Below are the code and all the weights of a small trained network. Each question names an input and a target symbol and asks about switching units off, where a switched-off unit gives its printed mean instead of its output.

import numpy as np


def w(rows, s, z=0):
    codes = np.array(rows[::2]) - 128.0
    scale = np.full(codes.shape[1], s)
    scale[-1] = z or s
    return codes * scale


def norm(h):
    return h / np.sqrt((h * h).mean(-1, keepdims=True) + 1e-5)


def f(y):
    return y / 2 * (1 + np.tanh(0.7978845608 * (y + 0.044715 * y**3)))


def softmax(a):
    e = np.exp(a - a.max(-1, keepdims=True))
    return e / e.sum(-1, keepdims=True)


def log_softmax(a):
    a = a - a.max(-1, keepdims=True)
    return a - np.log(np.exp(a).sum(-1, keepdims=True))


def net(x, mask):
    ids = ['αγθλμξπτω'.index(c) for c in x.split()]
    T = len(ids)
    res = E[ids] + P[:T]
    r = norm(res)
    for j in range(2):
        rows = slice(2 * j, 2 * j + 2)
        q, k, v = (r @ M[0][rows].T for M in (Q, K, V))
        z = softmax(np.where(np.tri(T) > 0, q @ k.T / 2**0.5, -1e9)) @ v
        o = O[0][rows]
        res = res + np.where(mask[j], z, o[:, -1]) @ o[:, :-1]
    y = f(norm(res) @ A[0][:, :-1].T + A[0][:, -1])
    res = res + np.where(mask[2:14], y, B[0][:, -1]) @ B[0][:, :-1]
    return log_softmax(norm(res)[-1] @ U[:, :-1].T + U[:, -1])


Q, K, V, O, A, B = {}, {}, {}, {}, {}, {}
E = w([
[95,117,123,136],'α',
[100,94,72,161],'γ',
[116,66,64,5],'θ',
[73,136,150,168],'λ',
[100,109,146,132],'μ',
[69,92,131,138],'ξ',
[93,140,119,171],'π',
[88,131,137,152],'τ',
[122,81,137,126],'ω',
],0.014)
P = w([
[167,208,123,108],'0',
[162,72,21,193],'1',
[128,84,79,175],'2',
[126,60,66,169],'3',
[115,48,54,166],'4',
[109,42,58,160],'5',
[108,25,51,159],'6',
[94,20,50,159],'7',
[88,16,37,162],'8',
[76,4,42,159],'9',
[70,2,33,150],'10',
],0.0046)
Q[0] = w([
[173,153,82,212],'h0',
[72,111,105,82],'h0',
[10,85,63,155],'h1',
[101,82,82,200],'h1',
],0.012)
K[0] = w([
[186,100,93,184],'h0',
[113,156,143,39],'h0',
[149,230,116,57],'h1',
[181,167,120,1],'h1',
],0.0097)
V[0] = w([
[116,144,167,43],'h0',
[41,88,128,158],'h0',
[105,154,2,136],'h1',
[178,24,114,194],'h1',
],0.012)
O[0] = w([
[122,92,54,161,81],'h0',
[150,164,103,169,248],'h0',
[212,119,41,195,142],'h1',
[104,245,71,114,91],'h1',
],0.011)
A[0] = w([
[108,99,70,128,203],'n0',
[162,40,156,189,166],'n1',
[6,145,147,55,224],'n2',
[125,138,136,203,120],'n3',
[55,181,168,159,248],'n4',
[160,64,80,180,168],'n5',
[113,132,17,96,171],'n6',
[175,66,158,100,182],'n7',
[168,151,104,211,252],'n8',
[128,79,12,111,178],'n9',
[92,2,145,154,70],'n10',
[56,182,75,205,110],'n11',
],0.0097,0.0027)
B[0] = w([
[118,116,216,127,168],'n0',
[103,186,124,85,255],'n1',
[254,81,60,122,184],'n2',
[118,104,104,107,172],'n3',
[152,87,79,12,167],'n4',
[92,129,145,149,240],'n5',
[141,80,237,76,179],'n6',
[143,241,110,152,176],'n7',
[26,140,131,56,247],'n8',
[93,114,205,161,198],'n9',
[189,156,128,89,231],'n10',
[139,32,95,90,186],'n11',
],0.0071,0.0074)
U = w([
[60,122,92,87,76],'α',
[102,85,129,150,3],'γ',
[171,51,199,63,162],'θ',
[128,129,39,22,178],'λ',
[67,180,131,188,139],'μ',
[186,62,132,220,132],'ξ',
[131,151,8,178,194],'π',
[69,201,159,78,34],'τ',
[117,179,194,165,141],'ω',
],0.013,0.0043)

Each question gives the input, a string of symbols that net reads in full, and the target symbol t.
The units are the heads (2 rows each of Q, K, V and O) and the neurons (one row each of A and B). Each row of codes is followed by its name. A weight is (code - 128) times the scale printed after its matrix; where a second scale follows, it is the last column's (O, A, B and U).
mask holds one flag per unit, heads first, then neurons. A switched-off unit (its flag False) gives its mean, the last column of its rows in O or B, instead of its output. The means were averaged over made-up inputs and are rounded, as every weight is.
A unit's drop is (log p(t) with every unit on - log p(t) with that unit switched off) / (log p(t) with every unit on - log p(t) with every unit switched off).
The circuit of an input: a set's keep is (log p(t) with only the set's units on - log p(t) with every unit switched off) / (log p(t) with every unit on - log p(t) with every unit switched off). Starting from the 12 units with the biggest drops (on a tie, the unit counted first), units are removed one at a time, each time the one whose removal leaves the highest keep (on an exact tie, the one counted first), for as long as the keep stays at least 0.8.
units of the circuit, in order: the units of the circuit, biggest drop first
unit that matters most: the unit with the biggest drop
which heads matter: for each layer, one digit per head in row order, 1 if its drop is at least 0.15 and else 0, layers parted by /
drop of u: that unit's drop, to one decimal
input γ μ μ ω π μ γ μ π, target π: which heads matter	01
input λ μ ω τ γ μ, target τ: units of the circuit, in order	n1
input μ μ τ μ μ μ τ μ γ μ α, target θ: which heads matter	01
input τ ω μ λ γ π μ ξ ξ γ, target ω: which heads matter	11
input π ω μ λ μ μ μ μ ω α, target μ: which heads matter	01
input τ γ π γ λ ω α μ α ω μ, target ω: which heads matter	01
input α μ μ α μ ξ μ γ μ ξ μ, target ξ: which heads matter	01
input ω ω μ ω τ, target λ: units of the circuit, in order	h1, n2, n4
input ω ω γ μ ω, target λ: units of the circuit, in order	h1, n2
input ω μ μ γ μ ξ μ α α, target λ: units of the circuit, in order	h1, n2, n4
input π μ τ μ γ, target μ: which heads matter	11
input τ π ω λ ω λ ω γ τ, target ω: which heads matter	01
input ξ μ α λ λ τ μ ω ξ ω, target α: which heads matter	11
input τ α ω μ π, target ω: unit that matters most	h1
input ω ω γ γ ω ω λ, target λ: which heads matter	00
input μ λ ξ π τ, target θ: which heads matter	01
input ξ α μ, target α: which heads matter	00
input γ τ μ τ ξ τ μ α ξ μ ω, target π: drop of h1	0.7
input λ α π γ α α, target τ: drop of n2	0.2
input ω π γ π π μ ω α ω μ π, target λ: drop of n1	0.0
input τ π μ ξ, target ω: drop of n2	0.4
